Here is a tiny trained network, its code and every weight. The questions are about switching its units off for an input and a class, where a switched-off unit gives its printed mean instead of its output.

import numpy as np


def w(rows, s, z=0):
    codes = np.array(rows[::2]) - 128.0
    scale = np.full(codes.shape[1], s)
    scale[-1] = z or s
    return codes * scale


def f(y):
    return y / 2 * (1 + np.tanh(0.7978845608 * (y + 0.044715 * y**3)))


def log_softmax(a):
    a = a - a.max(-1, keepdims=True)
    return a - np.log(np.exp(a).sum(-1, keepdims=True))


def net(x, mask):
    res = np.array(x, float).reshape(1, 5) / 4 @ E
    y = f(res @ A[0][:, :-1].T + A[0][:, -1])
    res = res + np.where(mask, y, B[0][:, -1]) @ B[0][:, :-1]
    return log_softmax(res[-1] @ U[:, :-1].T + U[:, -1])


A, B = {}, {}
E = w([
[144,207,102,128],'x0',
[175,116,69,57],'x1',
[7,98,102,92],'x2',
[61,117,80,183],'x3',
[119,133,155,162],'x4',
],0.011)
A[0] = w([
[32,78,58,176,178],'N0',
[116,6,91,64,151],'N1',
[142,153,136,43,178],'N2',
[136,181,126,76,155],'N3',
[111,66,101,93,187],'N4',
[80,124,155,43,167],'N5',
[67,151,59,159,129],'N6',
[180,179,106,214,253],'N7',
[114,24,164,45,175],'N8',
],0.012,0.0063)
B[0] = w([
[97,189,164,142,248],'N0',
[185,172,162,140,212],'N1',
[211,99,56,156,187],'N2',
[171,90,71,90,169],'N3',
[176,255,115,203,188],'N4',
[208,172,64,230,186],'N5',
[39,206,121,72,191],'N6',
[123,84,190,36,241],'N7',
[200,134,139,226,213],'N8',
],0.0095,0.011)
U = w([
[167,137,31,22,109],'0',
[59,163,158,108,71],'1',
[114,71,112,149,113],'2',
[131,116,64,150,99],'3',
[113,88,253,97,252],'4',
[150,130,170,205,80],'5',
],0.013,0.0037)

Each question gives the input, the list of numbers given to net, and the class t.
The units are the neurons (one row each of A and B). Each row of codes is followed by its name. A weight is (code - 128) times the scale printed after its matrix; where a second scale follows, it is the last column's (A, B and U).
mask holds one flag per neuron, in row order. A switched-off neuron (its flag False) gives its mean, the last column of its row in B, instead of its output. The means were averaged over made-up inputs and are rounded, as every weight is.
A unit's drop is (log p(t) with every unit on - log p(t) with that unit switched off) / (log p(t) with every unit on - log p(t) with every unit switched off).
The circuit of an input: a set's keep is (log p(t) with only the set's units on - log p(t) with every unit switched off) / (log p(t) with every unit on - log p(t) with every unit switched off). Starting from all 9 units, units are removed one at a time, each time the one whose removal leaves the highest keep (on an exact tie, the one counted first), for as long as the keep stays at least 0.8.
circuit, biggest first: the units of the circuit, biggest drop first
top k neurons: the k neurons with the biggest drops, biggest first
drop of u: that unit's drop, to one decimal
input [-4,-4,1,-8,2], class 5: circuit, biggest first -> (N7)
input [7,-7,-5,-8,-7], class 0: circuit, biggest first -> (N3 N8)
input [7,-4,1,1,-7], class 0: circuit, biggest first -> (N0 N8)
input [5,-1,2,0,-3], class 0: circuit, biggest first -> (N8 N0)
input [7,-4,-1,-1,0], class 4: circuit, biggest first -> (N7 N5)
input [-5,-4,-1,3,6], class 4: circuit, biggest first -> (N5 N4)
input [5,1,-3,-5,8], class 4: top 4 neurons -> (N7 N5 N4 N6)
input [8,-1,1,-5,7], class 0: circuit, biggest first -> (N3 N8)
input [4,4,-2,0,8], class 0: top 2 neurons -> (N0 N8)
input [3,3,5,4,-1], class 1: top 2 neurons -> (N6 N0)
input [-4,1,-7,0,-4], class 4: top 2 neurons -> (N5 N7)
input [-7,-5,-1,-8,-1], class 5: drop of N8 -> 0.3
input [7,-3,4,-1,5], class 1: drop of N6 -> 0.1
input [1,-8,1,7,6], class 1: top neuron -> (N6)
input [4,-4,-1,7,-7], class 1: drop of N6 -> 0.1
